(in the rows, 128 means zero)
Facts:
bafus Ψ f; basam Ψ n; betrun Ψ k; bibral Ψ a; bimer Ψ h; bragifu Ψ j; bratril Ψ n; bribem Ψ g; bripi Ψ h; brodrak Ψ a
brokliro Ψ c; buni Ψ e; dafil Ψ l; difi Ψ g; dranudal Ψ b; dredel Ψ f; dresor Ψ m; dritim Ψ m; droplo Ψ f; droski Ψ f
drulu Ψ b; dugil Ψ j; fekek Ψ k; feklon Ψ d; fistuk Ψ j; flaful Ψ i; flamim Ψ b; flasul Ψ i; fleflufo Ψ l; flezi Ψ h
flikla Ψ b; forol Ψ a; gagra Ψ b; galok Ψ a; gradagar Ψ j; gropa Ψ g; gugir Ψ i; kabu Ψ i; kadras Ψ g; kamer Ψ k
kares Ψ n; kemipi Ψ f; kletik Ψ n; kliri Ψ c; klusal Ψ g; koraplil Ψ i; lagu Ψ e; lakun Ψ c; lekal Ψ a; lozin Ψ c
luda Ψ n; mebral Ψ a; mino Ψ b; motovus Ψ e; mubidruk Ψ c; mutrem Ψ l; neflon Ψ a; nokla Ψ k; pebin Ψ l; pibra Ψ m
pina Ψ b; plifustan Ψ b; plomun Ψ j; ragriguk Ψ e; ranil Ψ l; rebri Ψ b; replozim Ψ l; resa Ψ f; rutrol Ψ e; ruzen Ψ c
sabror Ψ e; sigrik Ψ g; skadrer Ψ i; skemel Ψ e; skete Ψ d; skibren Ψ i; skiskos Ψ a; stagam Ψ l; stisak Ψ a; stono Ψ a
studrivi Ψ j; sunus Ψ c; tapun Ψ m; tefo Ψ f; telu Ψ f; tidizol Ψ c; todrotum Ψ g; tofon Ψ d; tradrin Ψ n; treflon Ψ a
tribel Ψ m; trobri Ψ c; trusu Ψ h; tuplo Ψ j; viraka Ψ m; voplo Ψ c; zono Ψ f; zupler Ψ c; bafus Ξ 68; basam Ξ 68
berok Ξ 68; betrun Ξ 68; bibral Ξ 68; bigo Ξ 206; bimer Ξ 68; bragifu Ξ 206; bratril Ξ 206; bribem Ξ 68; bripi Ξ 68; brodrak Ξ 206
brokliro Ξ 68; bubi Ξ 68; buni Ξ 206; dafil Ξ 206; difi Ξ 206; dranudal Ξ 68; dredel Ξ 206; dresor Ξ 206; dritim Ξ 68; droplo Ξ 68
droski Ξ 68; drulu Ξ 68; dugil Ξ 68; fekek Ξ 68; feklon Ξ 68; fistuk Ξ 206; flaful Ξ 68; flamim Ξ 68; flasul Ξ 68; fleflufo Ξ 206
flezi Ξ 68; flikla Ξ 68; forol Ξ 206; gagra Ξ 68; galok Ξ 68; gegugok Ξ 206; gradagar Ξ 68; grebur Ξ 68; gropa Ξ 206; gugir Ξ 206
gutu Ξ 206; guzi Ξ 206; kabu Ξ 206; kadras Ξ 68; kamer Ξ 68; kares Ξ 68; kemipi Ξ 68; kesifle Ξ 206; kiflis Ξ 206; kletik Ξ 68
kliri Ξ 68; klusal Ξ 68; koraplil Ξ 68; lagu Ξ 206; lakun Ξ 68; lekal Ξ 68; lozin Ξ 68; luda Ξ 68; mebral Ξ 68; mino Ξ 68
motovus Ξ 68; mubidruk Ξ 206; muru Ξ 206; mutrem Ξ 68; neflon Ξ 68; nokla Ξ 206; nuskan Ξ 68; pebin Ξ 206; pibra Ξ 68; pina Ξ 68
plifustan Ξ 206; plomun Ξ 206; pobrik Ξ 206; ragriguk Ξ 68; ranil Ξ 68; rebri Ξ 68; rebruzas Ξ 206; replozim Ξ 206; resa Ξ 68; rutrol Ξ 206
ruzen Ξ 68; sabror Ξ 206; sigrik Ξ 68; sigur Ξ 206; skadrer Ξ 68; skemel Ξ 68; skete Ξ 68; skibren Ξ 68; skiskos Ξ 68; skivagan Ξ 68
skogu Ξ 206; skugrovul Ξ 206; stagam Ξ 206; stiran Ξ 68; stisak Ξ 68; stono Ξ 68; studrivi Ξ 206; sudastis Ξ 68; sunus Ξ 68; tapun Ξ 206
tefo Ξ 68; telu Ξ 68; tidizol Ξ 68; todrotum Ξ 68; tofon Ξ 68; tradrin Ξ 206; treflon Ξ 68; tribel Ξ 206; trobri Ξ 68; troga Ξ 68
trumutas Ξ 68; truskas Ξ 206; trusu Ξ 68; tuplo Ξ 68; viraka Ξ 68; voplo Ξ 68; zikasor Ξ 68; zoklu Ξ 68; zono Ξ 68; zupler Ξ 68
zuzar Ξ 206; bafus Ω lakun; bafus Ω nuskan; bafus Ω stiran; bagros Ω dranudal; bagros Ω truskas; bagros Ω flamim; basam Ω skogu; basam Ω dredel; basam Ω fluplin
fida Ω noru; fida Ω rede; fida Ω gugir; fida Ω goplus; flaful Ω pibra; flasul Ω motovus; flasul Ω troga; flasul Ω feklon; flasul Ω kamer; flasul Ω tribel
fleflufo Ω skogu; fleflufo Ω bimer; fleflufo Ω dafil; fleflufo Ω trobri; fleflufo Ω bubi; forol Ω sudastis; forol Ω bibral; forol Ω stibrek; galok Ω todrotum; galok Ω tarer
galok Ω gagra; keplem Ω berok; keplem Ω trumutas; kesifle Ω resok; kesifle Ω stisak; kesifle Ω flikla; kesifle Ω flamim; kliri Ω pebin; kliri Ω tafar; kliri Ω stivur
kliri Ω mebral; kliri Ω skete; kliri Ω zikasor; lekal Ω skogu; lekal Ω skugrovul; lekal Ω mino; lekal Ω luse; lozin Ω skivagan; lozin Ω tradrin; lozin Ω gruflin
lozin Ω kiflis; lozin Ω skiskos; luda Ω drulu; luda Ω trobri; luda Ω kabu; luda Ω telu; muru Ω pebin; muru Ω berok; muru Ω kime; neflon Ω zono
neflon Ω mebral; neflon Ω stisak; neflon Ω tradrin; pina Ω setes; plomun Ω mebral; plomun Ω noru; plomun Ω bripi; plomun Ω tidizol; plomun Ω brodrak; plomun Ω skiskos
ragriguk Ω difi; rebri Ω kiflis; rutrol Ω dranudal; rutrol Ω lagu; sabror Ω mebral; sabror Ω skete; sabror Ω kabu; sabror Ω gagra; sabror Ω trumutas; sabror Ω replozim
sabror Ω mubidruk; sigrik Ω skivagan; sigrik Ω dafil; sigur Ω stisak; sigur Ω brobur; sigur Ω bratril; skudrim Ω pobrik; skudrim Ω dritim; stono Ω bimer; stono Ω noru
stono Ω buni; stono Ω droski; stupen Ω dranudal; stupen Ω bragifu; stupen Ω todrotum; stupen Ω stibrek; stupen Ω tarer; stupen Ω nokla; stupen Ω betrun; sunus Ω brokliro
sunus Ω setes; sunus Ω gropa; sunus Ω tofon; sunus Ω solu; sunus Ω skiskos; tefo Ω noru; tefo Ω treflon; tefo Ω skiskos; trotrovil Ω todrotum; viraka Ω skogu
viraka Ω dranudal; viraka Ω stagam; viraka Ω gradagar; voplo Ω skivagan; voplo Ω stiran; vudrok Ω drezuflum; vudrok Ω replozim; zoklu Ω dresor; zoklu Ω brodrak; zupler Ω drezuflum
zupler Ω skogu; zupler Ω lakun; zupler Ω pibra; zupler Ω luse; zuzar Ω skiskos; zuzar Ω kime; bafus ζ fluplin; bagros ζ divo; basam ζ goplus; berok ζ nekul
betrun ζ fluplin; bibral ζ stivur; bigo ζ stibrek; bimer ζ brobur; bragifu ζ stedrem; bratril ζ skudrim; bribem ζ setes; bripi ζ goplus; brodrak ζ vudrok; brokliro ζ noru
bubi ζ keplem; buni ζ drezuflum; dafil ζ veska; difi ζ stivur; dranudal ζ tiven; dredel ζ stedrem; dresor ζ tiven; drezuflum ζ fida; dritim ζ tafar; droplo ζ gobru
droski ζ goplus; drulu ζ drezuflum; dugil ζ drezuflum; fekek ζ gobru; feklon ζ stivur; fistuk ζ fluplin; flaful ζ nekul; flamim ζ gruflin; flasul ζ fluplin; fleflufo ζ stivur
flezi ζ gruflin; flikla ζ gobru; fluplin ζ veska; forol ζ zuvan; gagra ζ veska; galok ζ veska; gegugok ζ stibrek; gobru ζ veska; goplus ζ flanon; gradagar ζ luse
grebur ζ stedrem; gropa ζ noru; gruflin ζ fida; gugir ζ tafar; gutu ζ tafar; guzi ζ luse; kabu ζ gobru; kadras ζ stedrem; kamer ζ veska; kares ζ fluplin
kemipi ζ vudrok; keplem ζ nekul; kesifle ζ setes; kiflis ζ resok; kime ζ zuvan; kletik ζ gobru; kliri ζ gobru; klusal ζ solu; koraplil ζ stivur; lagu ζ rede
lakun ζ keplem; lekal ζ gobru; lozin ζ tafar; luda ζ stedrem; luse ζ brobur; mebral ζ brobur; mino ζ fluplin; motovus ζ fluplin; mubidruk ζ kime; muru ζ tarer
mutrem ζ fluplin; neflon ζ solu; nokla ζ stivur; nuskan ζ bagros; pebin ζ goplus; pibra ζ nekul; pina ζ luse; pledil ζ tiven; plifustan ζ stivur; plomun ζ resok
pobrik ζ vudrok; ragriguk ζ stedrem; ranil ζ gobru; rebri ζ setes; rebruzas ζ flanon; rede ζ veska; replozim ζ tafar; resa ζ flanon; rutrol ζ gobru; ruzen ζ gruflin
sabror ζ keplem; setes ζ tiven; sigrik ζ gobru; sigur ζ trotrovil; skadrer ζ noru; skemel ζ goplus; skete ζ drezuflum; skibren ζ gruflin; skiskos ζ drezuflum; skivagan ζ gruflin
skogu ζ kime; skugrovul ζ gobru; stagam ζ noru; stedrem ζ veska; stibrek ζ tiven; stiran ζ drezuflum; stisak ζ tafar; stivur ζ veska; stono ζ fluplin; studrivi ζ noru
stupen ζ fida; sudastis ζ gruflin; sunus ζ setes; tafar ζ tarer; tapun ζ resok; tefo ζ keplem; telu ζ stibrek; tidizol ζ goplus; todrotum ζ tiven; tofon ζ tafar
tradrin ζ flanon; treflon ζ pledil; tribel ζ goplus; trobri ζ pledil; troga ζ goplus; trotrovil ζ solu; trumutas ζ goplus; truskas ζ solu; trusu ζ noru; tuplo ζ bagros
viraka ζ stivur; voplo ζ divo; vudrok ζ solu; zikasor ζ goplus; zoklu ζ stivur; zono ζ stivur; zupler ζ fluplin; zuzar ζ keplem; basam Φ forol; berok Φ plomun
bratril Φ gutu; bribem Φ motovus; bripi Φ rebri; buni Φ luse; dafil Φ kares; dredel Φ lekal; flasul Φ kesifle; fluplin Φ zuvan; forol Φ guzi; gagra Φ stivur
gradagar Φ bibral; gugir Φ kabu; gutu Φ brodrak; kabu Φ stedrem; kadras Φ pebin; kares Φ dugil; kemipi Φ drulu; keplem Φ kiflis; kesifle Φ skete; lagu Φ rebruzas
lekal Φ fluplin; luda Φ troga; luse Φ difi; mebral Φ berok; motovus Φ bubi; mutrem Φ telu; neflon Φ bripi; noru Φ pledil; nuskan Φ noru; pebin Φ gugir
pibra Φ basam; pina Φ resa; plifustan Φ gradagar; plomun Φ droplo; ragriguk Φ drezuflum; ranil Φ tuplo; rebri Φ voplo; sigur Φ neflon; skadrer Φ droski; skibren Φ bagros
skogu Φ lagu; skugrovul Φ buni; stiran Φ ranil; stisak Φ dredel; stivur Φ zono; stupen Φ zupler; tapun Φ dafil; telu Φ ragriguk; tiven Φ skadrer; todrotum Φ ruzen
treflon Φ nokla; troga Φ treflon; trumutas Φ brobur; tuplo Φ flezi; viraka Φ bimer; voplo Φ flaful; zupler Φ gagra; zuvan Φ pibra; zuzar Φ bratril

Known rows:
betrun: [125 131 138 123 133 118 146 119 156 122 125 133 152 127 118 124 139 137
  96 114 125 142 117 126 151 126 120  96 137 132 130 107 148 120 138 122
 104 122]
bagros: [137 154 123 133 119 136 118 156 123 123 128 130 121 123 123 117 110 147
 147 133 137 146 132 120 128 129 112 138 128 121 140 126 125 133 149 129
 111 118]
skibren: [121 124 126 115 130 135 156 130 136 106 114 128 163 128 132 128 149 120
 117 123 129 143 119 125 146 132 116 127 131 120 134 122 149 124 135 123
 107 129]
difi: [158 112  99 151 140 100  97  33 145 149 163 150  79 106  94 103 100  70
 165 110 160 134 114 113 129 140 107  81 126  97 159 122  99 157 137 124
 147 109]
sabror: [136 156 101 178  73 167 120 141 159 123 140 147 124 105 129 110 105 126
 138 126 138 144 139 125 126 146 116 128 112 119 137 117 110 138 143 101
 131 155]
mubidruk: [ 89 143 125 139 118 104 113 163 145 127 167 141  72 105 126 116 118 147
 147 117 126 140 146 112 135 146 123 180 110 137 133 124 109 145 128 118
 156 147]
trotrovil: [131 148 124 132 118 135 118 155 129 120 123 126 134 125 127 114 116 142
 154 135 135 146 134 116 127 133 113 144 125 120 143 129 126 133 145 129
 114 122]
rebri: [126 137 114 109 133 126 153 151 132  99  87 123 144 132 127 135 141 126
 115 119 135 147 120 127 132 137 111 140 126 122 131 127 137 124 137 124
 111 125]
skemel: [145 141 110 140 101 157 151 125 160 107 113 143 165 119 133 139 140  99
  97 112 122 145 118 133 146 136 113 106 126 125 130  96 128 122 134 104
  93 142]
klusal: [135 127 111 111 151 131 151  97 142 102  99 136 124 125 121 135 148 116
 141 120 125 146 119 121 137 136 106 149 132 128 127 124 149 123 131 117
 110 122]
tradrin: [111 139 116 139 127 122 114 113 145 125 162 148  72 102 125 113 123 146
 174 125 129 140 141 110 133 141 115 184 119 132 134 132 120 143 133 114
 149 135]
flanon: [127 142 129 131 122 129 115 146 128 124 146 134 130 120 129 117 120 145
 151 132 128 143 135 115 136 130 117 151 128 123 146 120 123 135 143 127
 111 124]
guzi: [143 131 137 171 102 141 107 122 125 136 137 126  58 130 136  94  99 158
 184 136 134 137 111 135 141 134 117 150 117 126 126 124 131 134 118 128
 121 139]
nekul: [128 144 130 129 122 129 115 149 130 125 143 135 130 118 128 118 118 144
 150 132 129 143 136 113 136 130 117 145 128 125 144 119 125 135 142 126
 112 121]
droplo: [130 131 140 104 164 102 140 121 131 116  91 125 108 131 110 138 142 151
 127 121 139 146 114 119 132 134 116 146 142 133 125 125 159 127 130 136
 114 100]
tarer: [121 140 132 129 125 122 115 134 135 129 159 140 121 113 129 118 124 144
 149 129 123 141 139 113 144 126 120 153 130 128 143 114 123 135 141 126
 113 121]
gropa: [120 136 112 139 129 129 116  91 149 127 164 151  73 101 119 110 122 147
 182 128 130 141 140 108 133 139 112 178 124 132 133 128 129 143 137 112
 145 130]
pobrik: [ 57 127 125 137 123 157 118 125 138 169 171 132  49  95 148 112 121 172
 133 126 142 136 141 116 133 129 116 214 131 152 146 127 143 125 160 113
 137 168]

Rows:
No name comes twice in this set of rows, the named rows included.
[117 116 147 122 151 110 141 136 131 113 113 125  94 150 135 129 145 121
 142 117 111 142 100 129 151 129 116 145 122 135 124 115 147 119  96 137
  99 137] => pibra
[124 126 129  96 164 106 147 128 116 105 103 124 107 132 121 133 143 146
 135 120 131 144 115 121 136 129 110 171 135 127 126 135 145 125 135 136
 114 111] => resa
[139 137 116 119 145 134 143 106 154 108  71 131 137 132 114 137 143 121
 137 123 140 150 112 119 126 143 109 125 134 128 128 121 161 123 126 122
 107 114] => sigrik
[101 140 155 154 133 129 111 138 144 136 175 145 111 142 119 108 118 134
 144 127 111 142 122 111 135 117 121 101 128 138 141 112 132 124 114 139
 107 127] => fluplin
[ 67 133 155 151 150 118 114 130 136 132 195 153  56 136 107 102 123 152
 163 127 121 140 129 101 117 127 121 145 124 137 133 142 139 133 104 148
 157 132] => dredel
[141 142 145 130 127 112 148 133 157 103 125 140 164 126 112 124 143 152
 109 119 115 145 121 123 154 127 127  96 136 131 116 107 149 125 129 121
 104 107] => kamer
[120 137 124 108 137 103 146 163 138 103 103 128 109 127 126 144 139 126
 105 108 123 145 121 128 139 136 114 155 122 134 126 116 120 125 126 124
 112 132] => ruzen
[ 80 117 162 129 142 146 156 148 125 107 172 142 142 150 125 125 156 107
 103 122 111 140 113 122 142 118 123 102 134 126 130 125 149 117 101 150
 105 138] => stisak
[114 142 137 156 111 131 108 122 153 141 169 146  99  99 117 108 117 163
 144 129 143 139 143 113 137 138 128 137 131 131 135 121 137 144 140 118
 143 122] => kabu
[122 135 114 112 145 117 150 124 159 109  77 126 148 137 119 128 146 119
 131 119 130 150 118 116 130 141 111 126 126 127 133 126 155 120 131 122
 113 124] => luda
[106 118 130  90 162 107 153 128 128 105 105 121 128 136 125 128 155 129
 140 123 129 145 119 116 139 135 113 159 131 125 131 142 155 125 128 137
 121 118] => kemipi
[150 138 120 118 129 139 152 132 124 104  91 126 142 128 123 132 133 139
 110 123 140 146 117 132 134 129 109 124 136 118 128 124 140 123 149 124
 100 118] => flaful
[134 138 148 116 143  99 150 131 148 102 127 135 155 132 110 118 144 161
 117 121 115 144 120 120 153 125 124 106 137 132 117 121 152 125 133 129
 114 102] => feklon
[ 71 141 120 123 126 162 119 157 129 161 124 117  93 117 153 123 120 156
 129 131 144 144 137 118 123 126 108 188 131 146 156 124 144 116 165 120
 106 159] => skudrim

The same things again, as new rows of numbers:
Known rows:
bibral: [189  98 186 114 187 148 143 130 120 114 112 142 147 107 166 186 106 145
 143 129 101 125 189 141 138 109  72  86 191  85  76 129 162 148]
treflon: [179 103 152 116 157 117 160 143 136 128  91 147 143 133 158 106  83 157
 110 122 110 131 181 162 145  84  51 105 184 126  89 112 165 120]
neflon: [165  83 152  80 159 124 158 155 118 125 115 154 163 124 157 141  92 143
 116 157 113 158 171 138 144 136  63 123 179 127 103 117 174 100]
motovus: [160 147 125 165 111 153 117 100 150 138 120 104  82 125 120 136 112 133
  95 140 178 126 153 123 138 131 148 118 167 125 123 133  78 178]
kemipi: [149 125 147 148 152 137 131 115 144 143 123 166 110 118  99 150  96 102
 109 136 145 112 162 140 166 144 104  89 151  90 137 102 130 185]
droplo: [169 114 136 126 117 134 202 175 182 165 114 111 105 122 174 106 122 121
 115 148 110 135 170 134 187 123  99 140 186  86 143 141 112 197]
droski: [149 137 128 127 116 129 191 137 163 143 106 127 117 114 174  74 105 113
 108 138 124 108 177 172 179 105  74 100 166  99 138 120 134 178]
flaful: [116 153 143 111 110 165 162 114 127 140 131 105 126 134 169 165 131 139
 117 129 144 142 197 136 142 129 119 113 164 120 102  93 129 140]
nokla: [176 114 162 135 131 133 173 147 146 136 124  96 137 130 162 143 156 124
 164 159  50 173 129 115 108  75  91  76 147  84  70  97 139 158]
kletik: [162  96 155 133 152 132 166 157 178 146 118 120 121 129 146 119 117 125
 116 139 119 140 167 139 167 139 100 109 180  89 131 111 128 168]
kime: [165 149 136 122 226  99 121 102  92 116  92 115 102 122 143 104 195 192
 138  91  81  35 117 141 102  55 156 150  60 170 132 130 146 126]
divo: [164 141 137 136 224  96  84 111  83 112 131 118 109 131 127 119 194 191
 153 110  81  57 123 101  99  67 163 179  63 155 141 143 151 131]
zikasor: [170 152 110 129 133 153 127  92 146  99  81 148 105 120 153 151 100 196
  99 113 153 114 165 160 143 117 121 132 156 148  99 125  84 111]
solu: [166 142 132 133 228  97 113 108  82 116 107 119 110 122 133 102 188 201
 144  95  86  35 115 140  92  56 153 159  65 170 134 132 147 133]
bigo: [176 147 102 147 125 121 120  96 132 107 122 135 127 135 114 166 131 171
 140 151  95 148 119 118 113 128 153 148 121 114  99 120  76 130]
zuvan: [160 138 131 144 215  93  78 125  89 113 132 107 104 134 133 110 199 192
 152 109  88  75 119  96  90  48 161 196  59 158 152 137 151 120]
muru: [167 143 101 116 114 120 150 116 118 103 118 128 145 134 138 178 126 182
 128 149  90 154 104 134 116 138 138 145 116 136  99 107  87 118]
pobrik: [188 157 101 157 129 122 119 100 142 105 121 136 125 131 116 168 132 175
 140 136  93 131 126 125 113 111 145 139 121 122  83 125  62 140]

Rows:
No name comes twice in this set of rows, the named rows included.
[178 163 100 129 121 125 168  93 143 110 104 118 141 121 137 166 124 178
 137 128  93 117 120 176 117 101 141 111 134 122  77 112  77 138] => kiflis
[189 164 133 121 119 164 147  93 143  98  53 162  81 140 146 111 119 168
  83 127 147 100 178 127 158 121 113 144 148 160  79 156  41 131] => trumutas
[185 150 118 123 120 149 148 104 134 103  71 141  83 132 169 118 112 175
  88 121 145 103 181 148 157 113 121 146 160 154  97 149  65 133] => berok
[185 106 134 108 159  86 186 137 132 133 112 136 177 116 141 133 114 143
 149 129  53 128 130 184 129  87  70  68 155 102  47  95 164 143] => brodrak
[166 127 136 139 145 107 162 120 151 143 126 127 148 122 106 129 124 104
 148 138  70 126 115 166 136 118  97  54 132  78  92  90 143 169] => bratril
[187  93 148 116 134  96 132 166 120 138 147 130 166 137 135 122 138 129
 159 182  41 201 145  94 110 102  80 146 139  86  83 121 150 113] => forol
[182 159 129 120 197 100 147 112  68 131 114 100  88 123 165  92 203 195
 150 114  60  27 122 118 125  49 158 192  77 165 108 162 125 155] => brobur
[167 130 130 135 126  98 192 130 157 148 110 129 138 120 128  95 124 105
 140 135  65 125 115 165 146  92  81  59 134  96  89  93 129 179] => tradrin
[191 105 155 117 163 120 162 132 127 125  72 160 136 121 159  93  97 155
  94 119 112 103 174 183 148  77  49  81 190 137  66 112 147 135] => skiskos
[130 146 128 113  99 162 189 138 130 130 132  97 119 133 147 188 148 136
 144 160  84 188  89 104 108 142 129  83 105 115 129  85 100 158] => fleflufo
[156 147 146  99 212  97 123 122  66 128 144  97 116 116 157 129 209 181
 172 135  64  84 138  91 111  83 161 209  63 156 136 155 155 116] => bagros
[160 120 107 102  95 113 214 159 102 146 114 108 135 137 147 117 129 131
 124 163  59 168  98 106 140 134 106 132 126 126  99 108 111 157] => plomun

Now the same things, written a new way:
Known rows:
guzi: [127 129 151  81 161  92 117 122 114 125 129 107 132 144 112 128 109  86
 138 139 180 161 120 151 143  94 135 134 169]
todrotum: [127 139 108 158  86 118 168 107 150 135 122 130 117 103 109 137 108 140
 114 144 168  97 210 141 121 136 139 144 100]
kemipi: [132 141 109 165  88 135 121 106 165 156 138 142 134 155 131 116 109 174
 121 132  84 130 153 138  93 128 159 106 115]
sunus: [135 131 107 165 118 119 139  97 158 158 143 142 137 166 108 122 106 152
 119 144 112 138 169 144  97 121 151 123 138]
brobur: [165 147 151 115 182 154 140 123 116 135 145 120 114 145 169 107 129 101
 137 144 156 143  78 144 144 132 137 140 144]
gugir: [132 147 163  72 119  98 110 112 117 125 125 122 120 128 138 147 121 124
 137 137 160 156 109 152 141 100 144 126 100]
troga: [147 115 127 173 124 117 129 131 164 145 115 131 121 114 107 122 108 156
 132 140 202 108 196 123 120 141 147 128 117]
gobru: [146 155 146 137 162 152 173 115 123 118 141 117 111 127 135 105 120  86
 133 132 148 156  82 162 148 137 145 132 146]
gegugok: [134 147 142  77 135 113 123 106 113 113 131 111 124 140 132 120 111  93
 133 129 165 154 113 152 137 104 136  97 141]
koraplil: [147 131 111 168 107 127 161 112 156 166 135 146 110 135  98 130 109 150
 126 147 152 131 198 151 121 115 142 140 104]
zono: [131 123 107 173 134 143 108 141 167 176 118 139 127 162 120 129 103 177
 126 146  89 126 138 129 119 112 158 152 134]
klusal: [149 131 105 152 110 128 162 104 153 152 134 138 118 134 109 130 107 143
 124 153 169 119 233 144 117 132 132 135 123]
resok: [145 155 156 126 158 136 155 116 115 113 145 113 114 123 159 114 126  99
 133 138 152 140  80 148 143 133 141 145 135]
brodrak: [125 135 153  72 153 116  77 119 129 135 120 107 144 153 149 130 110 113
 136 135 137 160  78 144 137 105 149 125 177]
zoklu: [149 127 100 166 119 140 157 120 151 158 147 136 116 141  93 109 102 122
 124 146 154 121 227 151 120 128 138 108 140]
gropa: [130 147 148  68 125 113 124 117 123 121 120 115 118 125 132 138 114 114
 139 133 173 154 105 152 145 113 140 111 127]
kadras: [151 140 115 162  79 133 159 105 157 152 141 138 109 122 107 123 106 136
 124 148 162 125 222 151 123 146 142 113 104]
stisak: [132 134 117 167  73 110 124 104 152 143 125 125 139 122 123 116 103 151
 114 142 130 105 186 134 113 149 153 129 129]

Rows:
No name comes twice in this set of rows, the named rows included.
[161 158 154 118 165 158 143 120 120 123 145 125 108 135 177 109 128 101
 134 138 145 147  84 145 142 137 140 113 126] => luse
[166 135 116 156  89 143 123 137 161 135 141 143 109 115 138 118 111 145
 138 145 150 110 196 131 122 149 140  82 108] => trumutas
[135 111 121 168 119 109 104 124 168 167 140 137 145 166 106 128 108 154
 130 148 109 136 154 130 108 118 156 158 151] => resa
[104 140 162  93 121  89  78 121 129 127 117  99 145 143 119 129 112 127
 132 125 108 171  46 152 137 104 168 138 142] => dredel
[146 145 162 124 156 126 162 136 136  98 144 118 116 126 148 127 128  92
 151 138 162 141  64 135 143 146 141 129 138] => goplus
[135 149 153 129 158 118 176 105 114 107 155 111 125 133 136 115 122  83
 128 136 157 147  95 155 138 134 140 157 156] => zuvan
[125 148 153  79 112 104 107 116 116 108 125 106 127 113 134 128 113 103
 135 128 160 146  99 154 142 116 146  99 122] => skogu
[138 166 145 125 144 136 163 103 116 103 155 118 122 123 150 108 124  87
 130 132 150 148 107 158 132 142 143 120 126] => tiven
[146 172 123  66 170 106  95 183 144 133 161 130 129 145 182 174 107 112
 161 161 119 143 138 188 173 107 129 121 126] => difi
[122 127 160 101 149 109  72 167 110 130 125 105 134 138 111 123 108 106
 143 124 123 148  68 144 147  72 154 128 154] => nokla
[155 121 120 165  98 113 137 143 155 143 141 146 113 118 109 149 118 153
 140 149 159 106 190 130 121 114 146 143  95] => bripi
[155 122 114 159 102 117 137 141 160 142 137 135 113 121 115 130 109 139
 134 149 166 101 188 126 124 137 141 121 125] => zikasor
[160 157 103 171 108  69 136 154 163 166 209 156 151 143 134 164  99 131
 137 170  96 130 240 195 132 127 153 145 110] => ragriguk
[151 148 150 132 184 142 163 126 121 134 144 116 115 143 141 107 118  88
 135 143 153 160  97 157 152 124 141 144 165] => stedrem
[151 154 148  74 107 144 101 125 126 121 123 116 106 124 154 107 115 104
 141 129 145 153 101 157 147 124 141  67 116] => skugrovul

